zogu: [134 172 126 154 113 159 157 130 191  77 131 128 124 176 125 131 129 155
 131 126  66 155 158 140  89 162  92 171]
Tagi: [145 125 114 170 142 132 137  98 124 120 105  89  55 132 129 115 112 104
 156 179 108 123 143 185 150  55 118 152]
Mukop: [140 150  46 113 122  75 146  81 158  97  76 148 115  92 160 112 158 147
 133 125 142  97 109 139 146 167 118 114]
Mitib: [161 125 113 170 142 132 114  98 124 120 105  89  55 132 129 115 112 104
 156 179 108 123 143 185 150  55 118 152]
rut: [137 129  76 115 139 130 141 156 111 170 140  65 159 142 138 107 189 109
 102 134 105 127  57 113 144 117  82 153]
Dugo: [125  78 137 140 157  83 104 114 130 168 129 156 142 115 110 121  86 135
 177 100  99 101 135 166 124 178 140 191]
Fupo: [141 142  65 153 137  57 140 129 189 105 156 109  82 115 130  76 170 113
 139 111 135 127 159 144 102 117 107 138]
zim: [145 125 113 170 142 132 137  98 124 120 105  89  55 132 129 115 112 104
 156 179 108 123 143 185 150  55 118 152]
diro: [139 163 115 112 141 168 139 104 161  67  86 115 125 167 100 135 131 153
 133 110  81 123 144 170 153 200 121 163]
dule: [139 163 115 112 141 168 139 104 161 136  86 115 125 167 100 135 131 153
 133 110  81 123 144 170 106 132 113 141]
Moz: [126 123 110 132 141 105 130 134 206 125 142  69  92 149  91 125 141 119
 156  90  84 147 134 177 134 115  98 187]
chg Mukop: [140 150  46 113 122  75 147  81 158  97  76 148 115  92 160 112 158 147
 133 125 142  97 109 139 146 167 118 114]  6, [146]
order: [159 142 141  82 144 140 170 117 156 137 130 115 105  65 135 107 113 139
 111 189 138 109 129  57 102 127 153  76]  Fupo
q: [137 129  76 115 139 130 141 156 111 170 140  65 159 142 138 107 189 109
 102 134 105 127  57 113 144 117  82 153]  rut
succ: [136]  [86]
chg Fupo: [141 142  65 153 137  57 140 129 189 105 156 109  82 115 130  76 170 113
 139 111 135 127 159 144 102 118 107 138]  25, [117]
order: [161 136  86 115 125 167 100 135 131 153 133 110  81 123 144 170 106 132
 113 141 139 163 115 112 141 168 139 104]  dule

ruz: [145 151 133 141 144 140 148 142 134 144 165 133]
zaf: [145 140 136 136 131 162 139 183 131 145 138 150]
siza: [146 150 133 149 133 145 137 150 133 153 155 138]
Molo: [161 139 133 128 149 184 203 156 134 141 138 133]
lifad: [145 163 136 198 134 132 133 145 132 151 131 147]
febo: [219 131 136 130 132 133 156 140 140 135 147 186]
zipa: [225 141 131 128 136 131 227 131 139 139 145 148]
vumen: [150 141 135 152 131 140 136 157 133 147 145 154]
buki: [161 154 134 132 137 134 156 138 132 147 143 138]
chg zaf: [145 140 136 136 131 162 139 183 131 145 138 149]  11, [150]
chg ruz: [145 151 133 141 144 140 148 141 134 144 165 133]  7, [142]
chg lifad: [145 163 136 198 134 131 133 145 132 151 131 147]  5, [132]
q: [145 151 133 141 144 140 148 142 134 144 165 133]  ruz

Vufu: [104 161 134 112 159 169 131 171]
num: [139 127  94 129  99 133 120 137]
bova: [130 152 173 115 173 141 147 130]
Dab: [127 153 167 108 152 145 152 102]
Dip: [120 128  99 138 130 128 110 168]
sapem: [ 90 167 135 104 149 167 139 164]
deri: [112 161 104 134 131 159 172 169]
feno: [138 130 120 168 110 128 128  98]
Seme: [118 144 119 107  99 145 142 118]
order: [161 134 171 131 159 112 104 169]  Vufu
order: [168 110 128 130 138  99 128 120]  Dip
succ: [153]  [167]
chg Seme: [119 144 119 107  99 145 142 118]  0, [118]
chg sapem: [ 90 167 136 104 149 167 139 164]  2, [135]

Mapo: [ 97 156 115 164 103 111 154  65  86 122  90 101 190]
Dugef: [ 97 156 115 164 105 128 154  65  86 122  90 101 190]
poz: [ 89 159  98 175  95 116 173  52  96 140  90 101 194]
feg: [116 148  99 160 124 118 160  89 100 120 109 111 133]
butos: [ 97 151  91 169 100 107 176  66 116 152 104 110 171]
Vumur: [ 97 151  91 169 100 107 176  66 103 140 101 106 176]
chg Mapo: [ 97 156 115 164 103 111 154  65  86 122  90 102 190]  11, [101]
succ: [110]  [171]

rifev: [108  72 120 156]
mer: [142 101  73  51]
Gira: [122 115  57  85]
dase: [108  72 120 131]
Niru: [ 88 134 112  97]
gosi: [160 128 103 129]
sinag: [142  73 100  51]
order: [ 57  85 115 122]  Gira
order: [ 51  73 101 142]  mer
chg Gira: [122 115  57  86]  3, [85]
chg Gira: [122 115  58  85]  2, [57]

Vem: [ 95  92 205  81 151  96 128]
kibuv: [177 224  80 196 132 198 197]
mebe: [190 169  61 186  71 173 194]
chg Vem: [ 95  92 206  81 151  96 128]  2, [205]
chg kibuv: [177 224  80 196 132 199 197]  5, [198]
chg mebe: [189 169  61 186  71 173 194]  0, [190]

mepa: [ 85  90  99 106 116 126 135 146 155 163 169 173 175 176 173 169 163 154
 146 136 125 115 106  97  90  85  82  80  82  85  91  97 106 116 126 136
 146 155 162 169 173 175 176 172 169 162 154 145 136 125]
mir: [118 139 158 170 173 164 149 128 108  93  83  86 170 115 164 156 168 174
 165 136 130 110  92  85  86  96 114 135 154  84 173 167 152 133 110  94
  85  85  96 112 133 153 117 123 168 153 134 113  94  85]
Lugu: [207 212 201 177 144 108  75  52  45  51  73 103 140 173 198 212 209 191
 162 127  91  62  45  45  58  87 121 157 188 208 212 202 176 144 107  75
  52  44  52  72 104 140 174 199 212 208 191 161 125  89]
nezo: [118 139 158 170 173 164 149 128 108  93  83  86  97 115 138 156 168 174
 165 151 130 110  92  85  86  96 114 135 154 168 173 167 152 133 110  94
  85  85  96 112 133 153 168 173 168 153 134 113  94  85]
fad: [ 97  93  92  92  92  95 100 104 110 116 123 131 138 145 150 156 161 162
 163 165 163 161 156 152 146 138 132 125 119 111 104  99  95  93  91  92
  93  95 100 104 111 118 125 133 140 145 152 157 161 163]
mimaz: [118 139 158 170 173 164 149 128 108  93  83  86  97 115 138 156 168 174
 165 151 130 110  92  85  86 121 115 111 106 102  99  96  93  91  91  92
  92  94  97 100 104 109 113 119 123 130 135 140 146 149]
chg fad: [ 97  93  92  92  92  95 100 104 110 116 123 131 138 145 150 156 161 162
 163 165 163 161 156 152 146 138 132 125 119 111 104  99  95  93  91  92
  93  95 100 104 111 118 125 133 140 144 152 157 161 163]  45, [145]
chg mepa: [ 85  90  99 106 116 126 135 146 155 163 169 173 175 176 173 169 163 154
 146 135 125 115 106  97  90  85  82  80  82  85  91  97 106 116 126 136
 146 155 162 169 173 175 176 172 169 162 154 145 136 125]  19, [136]

pegug: [119  66 114 119 120 115 113 113 109 110 112  75  93 102 112 118 109  71
  83 110  88  86 107 116 116]
kubik: [136 163 140 127 123 136 149 133 157 144 127 160 168 155 143 128 135 179
 165 139 172 164 152 140 137]
det: [134 157 137 130 145 131 155 131 140 148 124 147 172 159 145 136 152 155
 148 147 189 154 140 129 136]
nafa: [171 174 146 151 144 166 145 158 140 134 150 152 114 153 133 181 126 158
 144 173 137 148 132 131 147]
Boru: [140 158 132 137 145 134 153 150 144 158 100 112 173 166 148 132 151 171
 158 146 181 144 152 113 126]
sife: [123  95 125 109 117 103 118 121 107 111  91  92  95  99 104 126  99 116
 126 138  86 126 130 113 104]
Lut: [140 158 132 137 145 134 153 150 144 158 131 148 173 166 148 132 151 171
 158 146 181 144 152 133 126]
sasi: [124  72 122 120 113 125 119 109 128 114 117  87 116 112 119 117 111  80
  89 106 110  97 111 124 129]
mitaf: [181 134 157 152 166 132 153 145 151 133 144 147 171 150 137 173 158 132
 131 140 158 146 126 148 144]
q: [181 134 157 152 166 132 153 145 151 133 144 147 171 150 137 173 158 132
 131 140 158 146 126 148 144]  mitaf
order: [126 131 132 132 133 134 137 140 144 144 145 146 148 148 150 151 152 153
 158 158 158 166 171 173 181]  Lut
order: [114 126 131 132 133 134 137 140 144 144 145 146 147 148 150 151 152 153
 158 158 166 171 173 174 181]  nafa
chg pegug: [119  66 114 119 120 115 113 113 109 110 112  75  93 102 111 118 109  71
  83 110  88  86 107 116 116]  14, [112]
succ: [139]  [172]
q: [123  95 125 109 117 103 118 121 107 111  91  92  95  99 104 126  99 116
 126 138  86 126 130 113 104]  sife

Nuzu: [109 151 165 157 107  96  96 172]
dufop: [151 165 109 157  96 172  96 108]
tagu: [170  92 169 101 193  95  77 118]
semer: [202 220 160 122 104 112  32  92]
rafo: [ 92 109 160 104 221  32 122 202]
tuz: [165 149 105 162  54 221 143  73]
Sasev: [ 92 112 160 104 221  32 122 202]
zavu: [124  92 155 129 172  89 154 165]
movus: [162 169 101 170  77 193  92  96]
order: [112 160 104 221  32 122 202  92]  Sasev
q: [165 149 105 162  54 221 143  73]  tuz
chg dufop: [151 165 109 157  96 173  96 108]  5, [172]
succ: [105]  [162]
order: [ 96 107 109 165 157  96 151 172]  Nuzu
order: [ 96  96 108 109 151 157 165 172]  dufop

lom: [128 125 127 131 125 128 125 129 132 129 127 132 132 129 120 130 128 133
 130 129]
ner: [125 125 129 130 129 128 129 132 132 127 129 133 127 132 125 131 129 120
 130 128]
funag: [125 125 129 130 129 128 129 132 132 127 129 133 127 129 125 131 129 120
 130 124]
luf: [116 117 116 101 120 127 133 134 128 134 121 124 128 113 129 125 147 129
 131 130]
zunud: [121 147 120 128 116 134 134 125 101 128 128 131 117 133 129 124 116 113
 129 130]
order: [120 125 125 125 127 127 128 128 129 129 129 129 129 130 130 131 132 132
 132 133]  ner
q: [116 117 116 101 120 127 133 134 128 134 121 124 128 113 129 125 147 129
 131 130]  luf
order: [116 113 129 130 121 147 120 128 116 134 134 125 101 128 128 131 117 133
 129 124]  zunud

tiza: [ 93 126 146 149 166 137 107 157 182 128 146 139 134 175 101 149 167 104
 102 135 111 121  93 141  97 151 104  66 133 176  86 165 154 161 182 167
 121 163  85 153  70 173 112 108]
gav: [192 143  95  80  65 188 181  82  67 100  65  88  74  79 180  97  75 167
 167 101 175  84 172 177 187  75 193 133 152  65 157 113 126  72 137  83
 193  75 186  65 191  78 157 183]
folid: [179 161 128 119  65 171 157 125  76 110  57 130  72  80 184 111 102 192
 141 104 153  71 167 171 186 102 186 129 169  78 190 109 110  79 167  74
 165  85 199  69 190 103 203 182]
bim: [ 80 184  72 169 129  69  84 102 128 171 186 186 190  65 203 157 161 104
 110 109 167 171  57 199 102  76 130  79 179 103 119  78 167 125 165  71
 153 141 190 182  74 108 110 192]
succ: [166]  [137]
order: [130  72  80 184 111 102 192 141 104 153  71 167 171 186 102 186 129 169
  78 190 109 110  79 167  74 165  85 199  69 190 103 203 182 179 161 128
 119  65 171 157 125  76 110  57]  folid
chg folid: [179 161 128 119  65 171 157 125  76 110  57 129  72  80 184 111 102 192
 141 104 153  71 167 171 186 102 186 129 169  78 190 109 110  79 167  74
 165  85 199  69 190 103 203 182]  11, [130]
chg tiza: [ 93 126 146 149 166 138 107 157 182 128 146 139 134 175 101 149 167 104
 102 135 111 121  93 141  97 151 104  66 133 176  86 165 154 161 182 167
 121 163  85 153  70 173 112 108]  5, [137]
order: [111 102 192 141 104 153  71 167 171 186 102 186 129 169  78 190 109 110
  79 167  74 165  85 199  69 190 103 203 182 179 161 128 119  65 171 157
 125  76 110  57 130  72  80 184]  folid
chg folid: [179 161 128 119  65 171 158 125  76 110  57 130  72  80 184 111 102 192
 141 104 153  71 167 171 186 102 186 129 169  78 190 109 110  79 167  74
 165  85 199  69 190 103 203 182]  6, [157]
succ: [107]  [157]

retib: [139 139 117 139 139 146 108 117 117 117 139 117 139 117 108 117 117 117
 117 117 148 139 139 117 117 117 117 139 117 138 117]
babif: [105 105 151 151 151 105 105 105 105 105 151 151 151 151 105 151 151 151
 151 151 191 151 105 151  70 151 191 105 151  65 151]
tuve: [ 97  97 159 159 159  97  97  97  97  97 159 159 159 159  97 159 159 159
 159 159 184 159  97 159  65 159 185  97 159  72 159]
Veral: [139 139 117 117 117 139 139 139 139 139 117 117 117 117 139 117 117 117
 117 117 108 117 139 117 146 117 108 139 117 148 117]
nup: [159 159  97  97  97 159 159 159 159 159  97  97  97  97 159  97  97  97
  97  97  73  97 159  97 186  97  72 159  97 183  97]
order: [117 117 117 117 117 108 139 108 117 139 117 139 139 117 117 148 139 117
 117 139 117 117 117 117 117 146 117 139 139 139 139]  Veral
chg tuve: [ 97  97 159 159 159  97  97  97  97  96 159 159 159 159  97 159 159 159
 159 159 184 159  97 159  65 159 185  97 159  72 159]  9, [97]

